Taf: [-30.6   8.0   3.7  29.6  24.4  -2.6  55.9  11.6 -29.9  -8.4  -2.1 -37.0]
Sadi: [ -9.5   4.8   0.0  -5.9  28.9 -27.9  34.7  53.3   5.3  28.0  -1.8 -22.1]
Fabo: [ 13.8  -0.9  14.9 -17.3  42.3  14.8  27.7  50.7  29.3  11.5 -21.6  -2.7]
topul: [-49.3  24.6  18.9  13.7 -10.8  25.0  75.7 -14.0 -18.0 -59.8 -12.5 -26.1]
pefi: [ 12.7 -86.1  -5.9 -19.2   8.3   6.4   8.6  12.0  30.9   6.4 -23.4   6.3]
sos: [  0.5   4.6  41.5  45.3  16.5   6.0 -11.1 -15.0  -3.8  -7.0  29.8 -13.7]
pogit: [ 29.6 -22.0 -26.3 -13.5  24.0   5.3 -27.0  -4.8  -4.9 -23.9   5.4 -10.2]
ronim: [-25.5  41.9 -55.6 -54.0  -4.5  -6.5  -8.4   7.2   5.6  11.6  27.7  24.0]
dulug: [ -0.8  14.9  -9.3 -15.5 -24.7  22.4 -28.4   2.7   1.5  -1.8  -6.8 -19.6]
zel: [ 26.7 -35.6  -3.8 -14.9  45.5   7.2  39.5 -23.6 -31.7 -43.4  17.8 -21.8]
vedog: [ 20.6 -16.3 -12.3   5.2 -21.7   7.0 -29.4 -15.6  20.3 -13.6   2.0 -17.3]
zib: [ 27.7 -10.4  24.8   9.8 -30.2 -58.9   8.6 -18.5 -18.2  58.6 -29.7 -23.1]
len: [-49.3  24.6  18.9  13.7 -10.8  25.0  75.7 -14.0 -18.0]  9
gone Fabo: [ 42.3  50.7  29.3  14.8  11.5 -21.6 -17.3  13.8  27.7  -0.9  -2.7]  [14.9]
rev: [14.9 -0.9]  Fabo
gone pogit: [-22.0  24.0 -10.2   5.3 -13.5  -4.9  -4.8  29.6 -27.0 -26.3 -23.9]  [5.4]

butug: [ 25.3  21.0  15.9 -13.1  59.0 -68.7  37.9 -66.9]
Kabi: [ 26.1  21.0  15.9 -29.6  59.0 -65.3  37.9 -66.9]
par: [ 26.1  59.0 -65.3  15.9 -29.6  21.0  37.9 -66.9]
len: [ 26.1  21.0  15.9 -29.6  59.0 -65.3]  6
gone par: [-29.6 -65.3  15.9  26.1  21.0 -66.9  59.0]  [37.9]
rev: [-65.3  59.0 -29.6  15.9  21.0  26.1]  Kabi
len: [ 26.1  21.0  15.9 -29.6  59.0 -65.3  37.9 -66.9]  8

luv: [-68.6  50.9  41.3  15.7  43.4 -32.5  -1.1 -33.0  66.5 -42.8  67.6 -21.7
  27.7 -44.0  23.5  31.5  34.8  32.3  22.2 -46.5 -24.3 -58.6  18.4 -51.8
 -51.6 -57.6  62.2 -29.9 -15.8  44.9 -76.2  34.1 -59.8 -45.1 -67.1  47.9
  51.9 -13.8  63.5]
feri: [-68.6  50.9  41.3  15.7  43.4 -13.7  -1.1  -8.3  66.5 -42.8  67.6  36.8
  27.7 -44.0  23.5  31.5  31.2  32.3 -55.0 -46.5 -24.3 -58.6  18.4 -51.8
 -51.6 -57.6  62.2 -29.9 -15.8  44.9 -76.2  34.1 -51.9 -45.1 -67.1  47.9
  51.9 -13.8  63.5]
kidip: [ 55.0  50.9  79.5 -48.7 -52.1  21.7  80.1  75.7  19.7 -11.7  -6.2 -47.6
  46.6  10.7 -61.4  53.7  70.2  60.1  50.2  68.5 -76.7  43.5  41.2  21.5
 -59.4  70.7  12.2 -54.9   8.2  -8.8  41.6  27.8 -39.8  69.7  67.4 -29.1
 -30.2  51.6  73.6]
len: [-68.6  50.9  41.3  15.7  43.4 -13.7  -1.1  -8.3  66.5 -42.8  67.6  36.8
  27.7 -44.0  23.5  31.5  31.2  32.3 -55.0 -46.5 -24.3 -58.6  18.4 -51.8
 -51.6 -57.6  62.2 -29.9 -15.8  44.9 -76.2  34.1 -51.9 -45.1 -67.1  47.9]  36
gone feri: [-44.0 -42.8  67.6  62.2 -68.6 -57.6  34.1  51.9 -15.8  23.5  31.2 -67.1
  44.9  63.5  47.9  43.4  -8.3 -13.8 -29.9 -46.5  36.8  -1.1  41.3 -45.1
 -24.3  50.9 -13.7 -55.0  15.7  66.5  31.5  18.4 -58.6  32.3 -51.9  27.7
 -51.6 -76.2]  [-51.8]
len: [-68.6  50.9  41.3  15.7  43.4 -13.7  -1.1  -8.3  66.5 -42.8  67.6  36.8
  27.7 -44.0  23.5  31.5  31.2  32.3 -55.0 -46.5 -24.3 -58.6  18.4 -51.8
 -51.6 -57.6  62.2 -29.9 -15.8  44.9 -76.2  34.1 -51.9]  33
len: [-68.6  50.9  41.3  15.7  43.4]  5
len: [-68.6  50.9  41.3  15.7  43.4 -13.7  -1.1  -8.3  66.5 -42.8  67.6  36.8
  27.7 -44.0  23.5  31.5  31.2]  17
gone feri: [-58.6  50.9  62.2  31.5 -46.5 -51.8 -67.1 -51.9  41.3 -55.0  67.6  34.1
  51.9  47.9 -15.8 -24.3 -29.9  -8.3  66.5 -57.6 -51.6  27.7 -44.0  63.5
  31.2 -68.6  23.5  44.9 -13.7  36.8  15.7  18.4 -45.1  32.3  43.4 -42.8
  -1.1 -76.2]  [-13.8]

Bizit: [-48.8 -42.7 -39.8  52.9 -19.4 -31.6  13.5  40.3 -11.8  13.9]
revi: [ 39.9  37.9 -18.7  30.3   8.2  13.1  14.5  35.3   1.9  52.3]
nar: [-12.5 -22.3   9.7  56.1  27.1  -5.2  43.7   1.0   4.5  35.9]
lan: [-15.1   7.6 -43.8  23.3  -2.7 -30.3 -49.2  17.4   0.7  37.3]
sedib: [-15.2 -23.3 -23.2  58.3  -6.5 -15.6  31.3  78.6 -22.0  39.0]
Togug: [ 27.6  -9.4  39.9  36.7 -19.0   8.6  22.5  48.3 -20.6 -16.8]
pela: [ -9.4  39.9  36.7 -19.0   8.6  22.3  48.3 -20.6 -27.6  33.1]
Sep: [ -9.0  19.5  -8.5  70.1  33.9   9.7   7.9  17.3 -13.5  34.7]
gone sedib: [-22.0  58.3 -15.6  78.6  39.0  -6.5  31.3 -23.3 -15.2]  [-23.2]
which: [ -9.4  39.9  36.7 -19.0   8.6  22.3  48.3 -20.6 -27.6  33.1]  pela
len: [ -9.4  39.9  36.7 -19.0   8.6  22.3  48.3 -20.6 -27.6  33.1]  10
rev: [-20.6  48.3  22.5   8.6 -19.0  36.7  39.9  -9.4]  Togug
rev: [  0.7  17.4 -49.2 -30.3  -2.7  23.3 -43.8   7.6 -15.1]  lan
chg nar: [-12.5 -22.3   9.8  56.1  27.1  -5.2  43.7   1.0   4.5  35.9]  2, [9.7]

pive: [ 35.3 -56.4 -47.3  42.3  40.0  40.4 -47.4  32.8  39.9 -45.2 -41.3  37.3
  35.9 -36.5  35.2  48.0 -48.4 -45.8  38.2  44.5 -52.6]
zav: [-61.7  67.1  62.7 -64.2 -57.6 -59.7  67.8 -65.4 -65.0  66.2  63.4 -59.9
 -62.2  65.7 -63.0 -62.1  57.5  67.2 -59.0 -60.4  65.7]
zas: [-61.7  67.1  62.7 -64.2 -57.6 -59.7  67.8 -62.1 -64.4  66.2  63.4 -59.9
 -62.2  65.7 -63.0 -62.1  57.5  67.2 -59.0 -60.4  65.7]
Livib: [ 64.3 -68.3 -63.5  61.0  61.2  63.2 -70.7  63.2  65.2 -68.3 -68.4  65.6
  61.8 -68.1  64.6  65.2 -65.9 -53.8  64.6  64.6 -66.0]
len: [-61.7  67.1  62.7 -64.2 -57.6 -59.7  67.8 -62.1 -64.4  66.2  63.4 -59.9
 -62.2  65.7 -63.0 -62.1  57.5  67.2 -59.0 -60.4]  20
gone zav: [-62.2  65.7 -59.0  62.7 -57.6  67.1 -59.9  66.2  57.5 -63.0 -65.4  67.2
 -59.7 -64.2  67.8  65.7 -61.7 -62.1  63.4 -65.0]  [-60.4]
which: [-61.7  67.1  62.7 -64.2 -57.6 -59.7  67.8 -62.1 -64.4  66.2  63.4 -59.9
 -62.2  65.7 -63.0 -62.1  57.5  67.2 -59.0 -60.4  65.7]  zas

selo: [ 27.1  46.7 -57.1 -62.9 -66.6  55.3  60.6  66.8 -67.2]
tadek: [ 19.6  47.0 -45.1 -48.1 -35.1  50.9  55.5  55.2  43.3]
kotat: [ 64.5  29.4 -64.5  -4.0 -28.0  43.1  58.5  45.9  66.4]
gubu: [ 36.0 -60.8  60.2  11.8 -62.1  60.1 -49.5 -65.9 -65.3]
len: [ 36.0 -60.8  60.2  11.8 -62.1  60.1 -49.5 -65.9 -65.3]  9
gone gubu: [-62.1  36.0  11.8  60.1 -65.3 -65.9 -60.8 -49.5]  [60.2]
chg kotat: [ 64.4  29.4 -64.5  -4.0 -28.0  43.1  58.5  45.9  66.4]  0, [64.5]
chg gubu: [ 36.0 -60.8  60.2  11.8 -62.1  60.1 -49.6 -65.9 -65.3]  6, [-49.5]
chg kotat: [ 64.5  29.4 -64.5  -3.9 -28.0  43.1  58.5  45.9  66.4]  3, [-4.0]
len: [ 27.1  46.7 -57.1 -62.9 -66.6  55.3  60.6  66.8]  8

Rosi: [-0.2  1.3 54.7 24.0 32.7 41.5 46.2 54.6 52.6 54.9 54.5 54.3 58.6 55.3
 55.7 55.3 57.3 48.2 56.5 51.9 55.4 50.2 56.2 55.2 54.4 55.6]
puvos: [ 9.7 -0.3  0.4 -2.5  0.1  0.6 -0.5 -0.9 -0.3  0.9  1.2  5.2 -3.0  4.2
  5.2 10.5 14.1 24.1 30.6 34.0 46.2  1.1 52.1 53.6 56.0 54.3]
tubiv: [-7.0  1.3 -0.2 -2.6 -1.2 -0.3 -0.4  2.9 -0.9 -0.1 -0.2 -0.6 -0.5  1.4
  0.4  0.9  2.9 12.6  9.1 16.2 24.2 40.0 40.4 45.4 52.2 52.7]
merem: [-3.2  0.2 -0.2  2.1  1.0  1.5  2.1 -0.9  5.7  9.5 14.8 30.0 32.4 38.8
 46.1 50.9 52.6 72.9 54.9 53.0 56.6 50.6 55.1 55.7 54.8 54.5]
chg puvos: [ 9.7 -0.3  0.4 -2.5  0.1  0.6 -0.5 -0.9 -0.3  0.9  1.2  5.2 -3.0  4.2
  5.2 10.5 14.1 24.1 30.6 34.0 46.2  1.1 52.0 53.6 56.0 54.3]  22, [52.1]
gone puvos: [10.5 53.6  0.9 52.1  5.2  9.7  4.2 30.6 24.1  0.1 56.0  1.1 -0.5 -0.3
  0.6 46.2 -0.3 -2.5 34.0  5.2 54.3 -3.0  0.4 -0.9 14.1]  [1.2]
rev: [-0.2  1.3 -7.0]  tubiv
gone Rosi: [-0.2 51.9 54.4 46.2 48.2 24.0 58.6 55.7  1.3 55.3 55.4 41.5 55.2 55.6
 54.9 54.5 50.2 54.7 55.3 32.7 54.3 56.2 52.6 56.5 57.3]  [54.6]
gone tubiv: [-1.2  9.1  2.9 -7.0  2.9 12.6 40.0 -0.4 -0.2 24.2  1.4 -0.3 -0.6 16.2
  0.9 45.4 -0.5 -0.9  1.3 40.4 -0.2 52.7  0.4 -2.6 52.2]  [-0.1]
len: [-7.0  1.3 -0.2 -2.6 -1.2 -0.3 -0.4  2.9 -0.9 -0.1 -0.2 -0.6 -0.5  1.4
  0.4  0.9  2.9 12.6  9.1 16.2 24.2 40.0 40.4 45.4 52.2 52.7]  26
chg merem: [-3.2  0.2 -0.2  2.1  1.0  1.5  2.1 -0.9  5.7  9.5 14.8 30.0 32.4 38.8
 46.1 50.9 52.6 72.9 54.8 53.0 56.6 50.6 55.1 55.7 54.8 54.5]  18, [54.9]

lofe: [ 71.9 -16.8 -29.5  37.2   5.0]
vinus: [ 16.4 -15.8 -55.5  37.2   4.8]
legu: [ 16.4  16.5 -55.5  34.4  -1.2]
gone legu: [ -1.2 -55.5  16.5  34.4]  [16.4]
chg vinus: [ 16.4 -15.9 -55.5  37.2   4.8]  1, [-15.8]
chg vinus: [ 16.4 -15.8 -55.6  37.2   4.8]  2, [-55.5]
chg legu: [ 16.4  16.6 -55.5  34.4  -1.2]  1, [16.5]
rev: [ 37.2 -29.5 -16.8  71.9]  lofe
rev: [ 37.2 -55.5]  vinus
chg legu: [ 16.4  16.5 -55.5  34.3  -1.2]  3, [34.4]

pinik: [  5.7  -4.2  -2.4  11.4 -11.9  -6.1  19.3 -19.0  -6.6  28.2  -1.9   7.6
  -2.6 -42.6  28.1   1.6 -28.2  36.2  17.8 -11.7  65.9  -7.6   0.7  11.0
   2.7]
kaz: [-12.7  17.3  23.6  11.4 -11.9  -6.1   3.8 -10.6  -1.0 -57.6  19.5 -37.6
 -28.4 -52.7  18.0 -10.1  -1.9   9.4 -19.4  26.7  -3.7 -51.8  15.2  14.2
 -50.5]
leku: [  5.7  -4.2  -2.4  11.4 -11.9  -6.1  19.3 -19.0  -6.6  28.2  -1.9   7.6
  -2.6 -42.6  28.1   1.6 -28.2  36.2  17.8 -11.7  65.9  -7.6 -16.0  -0.7
  47.3]
which: [  5.7  -4.2  -2.4  11.4 -11.9  -6.1  19.3 -19.0  -6.6  28.2  -1.9   7.6
  -2.6 -42.6  28.1   1.6 -28.2  36.2  17.8 -11.7  65.9  -7.6   0.7  11.0
   2.7]  pinik
chg kaz: [-12.7  17.3  23.6  11.4 -11.9  -6.1   3.8 -10.6  -1.0 -57.6  19.5 -37.6
 -28.4 -52.7  18.0 -10.1  -1.9   9.4 -19.4  26.7  -3.7 -51.8  15.2  14.1
 -50.5]  23, [14.2]
chg leku: [  5.7  -4.2  -2.4  11.4 -11.9  -6.1  19.3 -18.9  -6.6  28.2  -1.9   7.6
  -2.6 -42.6  28.1   1.6 -28.2  36.2  17.8 -11.7  65.9  -7.6 -16.0  -0.7
  47.3]  7, [-19.0]
gone pinik: [ -7.6  17.8  65.9 -11.9 -28.2  28.1  36.2  -6.6  -6.1  -2.6 -19.0  -1.9
  11.0   1.6 -11.7   7.6  -4.2   5.7 -42.6   0.7  19.3  -2.4  28.2  11.4]  [2.7]
len: [-12.7  17.3  23.6  11.4 -11.9  -6.1   3.8 -10.6  -1.0 -57.6  19.5 -37.6
 -28.4 -52.7  18.0 -10.1  -1.9   9.4 -19.4  26.7  -3.7 -51.8  15.2  14.2
 -50.5]  25
len: [  5.7  -4.2  -2.4  11.4 -11.9  -6.1  19.3 -19.0  -6.6  28.2  -1.9]  11
chg kaz: [-12.7  17.3  23.6  11.4 -11.9  -6.0   3.8 -10.6  -1.0 -57.6  19.5 -37.6
 -28.4 -52.7  18.0 -10.1  -1.9   9.4 -19.4  26.7  -3.7 -51.8  15.2  14.2
 -50.5]  5, [-6.1]

Bana: [ 4.3 -0.2 -1.2  0.1 -0.2  1.0 -2.2 -2.0  0.6  0.5  0.0 -1.5 -2.2  1.4
 -1.0  0.6  1.1 -8.3 -0.6 -0.1 -2.0  1.1 -0.9  0.1 -0.8  1.4  2.1 -2.3
 -0.3 -3.2  2.1 -0.4 -3.6 -1.3  1.4 -2.1  1.1  2.5  2.1  1.5  6.6  1.6
 -3.5  1.6 -2.7 -1.2 -1.1  2.7  2.8  3.4]
gizif: [-14.7   6.4 -36.4  64.7 -61.7 -16.3  31.6  14.1  31.2  26.3  -2.3  28.7
 -58.4   8.4  69.1 -19.8  49.5  43.1 -11.4   7.8  30.0  32.0 -65.6 -39.9
 -62.5 -12.8  -5.4  30.6  -6.8  48.0   8.4  54.2  43.9 -31.0  35.3 -59.3
  -3.5  70.1  22.9  67.0 -12.4  57.7   3.4 -49.3  29.6  -7.8  14.4  89.6
   7.2 -16.7]
Puv: [ 6.7 -1.1 -3.4  2.5 -0.4 -2.7 -2.6 -3.2  2.9  2.5 -0.9 -1.4 -3.8  2.7
  3.7  1.2  3.3 -4.1 -4.6 -1.9 -4.4  1.6 -5.1  0.0 -3.4  1.6 -1.0 -2.4
  2.5  0.7  7.1  5.3  4.0 -2.7  8.6 -3.7  0.7  3.5  3.7  6.6  8.8  1.3
 -5.4  1.8 -2.8 -4.5 -2.6  4.8  6.1  5.0]
daken: [  6.9  -3.3 -19.0  23.9 -13.8 -12.4   3.7 -12.2  16.7  19.8  -8.4  -0.5
 -24.1   6.0  37.7  -2.0  27.0  23.7 -21.4  -8.1  -2.0  12.8 -32.4 -14.9
 -25.7  -0.4  -6.8  -0.2  13.3  26.3  15.4  35.9  36.4 -20.7  32.1 -31.5
   1.0  22.9  25.5  36.7   5.8  11.9  -6.1 -16.8   6.2 -10.9   1.3  33.8
   7.7   5.7]
Fud: [-35.8  14.0   1.3 -15.2 -45.8  27.6  61.9  20.0  -4.4   2.0 -20.1   8.6
 -46.0 -75.1 -34.4  43.5  23.5 -59.0 -44.0 -26.6   2.8  14.4  23.0 -35.3
   3.5 -17.6  17.7  43.2  32.6 -22.0 -75.4 -30.3 -37.3 -29.6 -46.7 -65.5
  -8.1  20.7   4.6 -13.7  33.7  58.3  56.7  18.6 -10.1  65.7 -11.5  25.2
 -75.4 -18.0]
dos: [-26.0  -5.1   5.4 -10.4  -5.6  14.5   3.5   0.9  -5.3   1.0  -5.4  -5.6
  -1.5 -35.3 -18.1  18.9  -1.2 -22.8   2.4 -13.5   7.7   2.7  14.0 -12.6
  10.7 -15.5   2.4   4.6   5.1 -15.4 -38.0 -12.0 -24.0  -0.3 -30.4  -9.5
  -4.3   2.8   0.8 -13.2  -9.6  13.6  33.5  -1.1   7.2  32.0   0.0   3.2
 -45.5  -9.1]
nite: [ -7.6   2.4 -32.9  56.5 -52.0 -15.8  25.7   2.8  29.2  26.6  -3.8  24.2
 -52.2   7.6  63.5 -16.3  46.6  39.6 -13.2   4.9  23.1  28.1 -59.5 -38.5
 -55.2 -12.4  -5.6  22.9  -2.0  44.3  11.8  50.6  43.1 -30.0  35.9 -56.5
  -3.9  64.1  25.3  61.3 -10.5  51.0  -0.2 -44.0  26.2  -8.7  11.8  82.8
   7.0 -11.8]
Benal: [ -8.5   2.6 -33.3  57.2 -52.5 -16.3  25.4   3.3  28.6  26.8  -5.5  24.9
 -52.7   8.6  64.7 -16.7  46.5  39.8 -15.4   5.3  23.6  28.4 -60.0 -38.7
 -55.3 -12.0  -5.3  21.9  -2.8  44.4  11.0  51.6  43.1 -30.3  36.3 -56.3
  -1.8  64.5  25.2  61.5 -10.0  52.1   0.1 -44.4  26.7  -8.6  11.9  83.2
   6.6 -12.0]
rev: [-2.2 -1.5  0.0  0.5  0.6 -2.0 -2.2  1.0]  Bana
len: [ 6.7 -1.1 -3.4  2.5 -0.4 -2.7 -2.6 -3.2  2.9  2.5 -0.9 -1.4 -3.8  2.7
  3.7  1.2  3.3 -4.1 -4.6 -1.9 -4.4  1.6 -5.1  0.0 -3.4  1.6 -1.0 -2.4
  2.5  0.7  7.1  5.3  4.0 -2.7  8.6 -3.7  0.7  3.5  3.7  6.6  8.8  1.3
 -5.4  1.8 -2.8 -4.5 -2.6  4.8  6.1  5.0]  50

